Here is a tiny trained network, its code and every weight. The questions are about switching its units off for an input and a class, where a switched-off unit gives its printed mean instead of its output.

import numpy as np


def w(rows, s, z=0):
    codes = np.array(rows[::2]) - 128.0
    scale = np.full(codes.shape[1], s)
    scale[-1] = z or s
    return codes * scale


def norm(h):
    return h / np.sqrt((h * h).mean(-1, keepdims=True) + 1e-5)


def f(y):
    return np.maximum(y, 0)


def log_softmax(a):
    a = a - a.max(-1, keepdims=True)
    return a - np.log(np.exp(a).sum(-1, keepdims=True))


def net(x, mask):
    res = np.array(x, float).reshape(1, 5) / 4 @ E
    u = 0
    for l in range(2):
        y = f(norm(res) @ A[l][:, :-1].T + A[l][:, -1])
        res = res + np.where(mask[u : u + 4], y, B[l][:, -1]) @ B[l][:, :-1]
        u += 4
    return log_softmax(norm(res)[-1] @ U[:, :-1].T + U[:, -1])


A, B = {}, {}
E = w([
[136,172,161,125,52,153,128,165,120,78,174],'x0',
[102,154,96,117,116,173,133,129,179,166,143],'x1',
[254,182,81,119,149,136,179,101,144,116,111],'x2',
[114,168,156,159,135,130,171,153,107,195,87],'x3',
[177,156,180,94,142,136,44,88,106,186,146],'x4',
],0.0069)
A[0] = w([
[110,222,205,196,145,140,209,194,72,235,65,37],'0.n0',
[96,189,86,108,101,233,142,119,217,214,148,44],'0.n1',
[220,95,241,206,175,42,136,171,24,68,91,71],'0.n2',
[172,203,187,160,3,162,151,151,143,97,160,2],'0.n3',
],0.0055,0.0049)
B[0] = w([
[212,7,38,151,116,162,26,100,163,42,235,242],'0.n0',
[50,162,110,6,64,34,144,30,64,55,73,211],'0.n1',
[7,212,45,16,65,155,141,55,173,136,123,253],'0.n2',
[96,156,186,133,253,160,140,201,25,72,158,201],'0.n3',
],0.0065,0.0036)
A[1] = w([
[120,113,105,91,119,136,86,91,131,78,172,192],'1.n0',
[254,204,105,117,147,138,218,104,151,113,98,24],'1.n1',
[124,85,81,131,202,91,142,74,164,184,73,2],'1.n2',
[106,107,84,163,106,111,218,208,166,78,79,11],'1.n3',
],0.0082,0.003)
B[1] = w([
[181,111,84,209,156,125,191,141,152,159,77,255],'1.n0',
[1,37,190,200,97,91,82,149,142,165,118,211],'1.n1',
[143,226,168,129,91,196,148,220,65,22,220,201],'1.n2',
[224,178,165,64,148,137,16,70,124,222,114,190],'1.n3',
],0.0078,0.0088)
U = w([
[16,44,173,166,104,104,104,167,129,153,116,149],'0',
[131,194,147,115,147,168,128,220,61,44,183,137],'1',
[197,49,59,156,124,143,116,125,159,89,152,151],'2',
[57,167,60,59,87,109,146,52,112,83,87,124],'3',
[213,167,173,98,136,132,64,109,116,231,104,153],'4',
[133,130,113,131,159,115,217,141,91,165,82,103],'5',
[149,107,200,58,191,93,250,173,170,164,131,28],'6',
[149,103,184,54,192,83,228,167,150,164,124,3],'7',
],0.011,0.0067)

Each question gives the input, the list of numbers given to net, and the class t.
The units are the neurons (one row each of A and B). Each row of codes is followed by its name. A weight is (code - 128) times the scale printed after its matrix; where a second scale follows, it is the last column's (A, B and U).
mask holds one flag per neuron, layer by layer. A switched-off neuron (its flag False) gives its mean, the last column of its row in B, instead of its output. The means were averaged over made-up inputs and are rounded, as every weight is.
A unit's drop is (log p(t) with every unit on - log p(t) with that unit switched off) / (log p(t) with every unit on - log p(t) with every unit switched off).
The circuit of an input: a set's keep is (log p(t) with only the set's units on - log p(t) with every unit switched off) / (log p(t) with every unit on - log p(t) with every unit switched off). Starting from all 8 units, units are removed one at a time, each time the one whose removal leaves the highest keep (on an exact tie, the one counted first), for as long as the keep stays at least 0.8.
circuit, biggest first: the units of the circuit, biggest drop first
top k neurons: the k neurons with the biggest drops, biggest first
k most important neurons of layer l: the k neurons of layer l with the biggest drops, biggest first
input [3,1,-3,5,0], class 2: top neuron => (0.n0)
input [-8,-8,-2,-3,-6], class 1: top 2 neurons => (1.n2; 0.n1)
input [0,7,-3,6,7], class 3: top 3 neurons => (0.n1; 1.n3; 1.n1)
input [5,-4,-2,-8,-5], class 2: circuit, biggest first => (1.n2; 1.n0)
input [-7,4,-5,3,-4], class 1: circuit, biggest first => (1.n2; 1.n1)
input [-4,5,4,4,0], class 3: top 3 neurons => (0.n1; 1.n3; 0.n3)
input [-3,-5,7,-2,6], class 0: top 2 neurons => (1.n1; 1.n3)
input [4,6,-4,8,-5], class 2: circuit, biggest first => (0.n0; 1.n1)
input [0,1,8,-8,1], class 0: circuit, biggest first => (1.n1; 0.n0)
input [6,-8,-4,-5,7], class 3: top 4 neurons => (0.n2; 1.n2; 1.n1; 1.n3)
input [-5,-2,8,8,-4], class 0: top 2 neurons => (1.n1; 1.n0)
input [3,-6,-4,-5,-3], class 3: circuit, biggest first => (0.n2; 1.n1)
input [0,-3,-2,-5,-8], class 4: circuit, biggest first => (1.n3; 0.n0)
input [0,5,-3,-1,-8], class 4: circuit, biggest first => (1.n3)
input [4,3,-7,-2,-8], class 4: top 2 neurons => (1.n3; 1.n1)
input [6,-5,-4,7,-3], class 2: 2 most important neurons of layer 1 => (1.n2; 1.n1)
input [-5,1,-1,-7,-8], class 4: top 2 neurons => (1.n3; 0.n0)
input [1,-4,5,2,-5], class 0: top 2 neurons => (1.n1; 0.n1)
input [5,7,1,6,4], class 3: 3 most important neurons of layer 1 => (1.n2; 1.n3; 1.n1)
input [-6,8,-3,8,-7], class 2: circuit, biggest first => (0.n0)
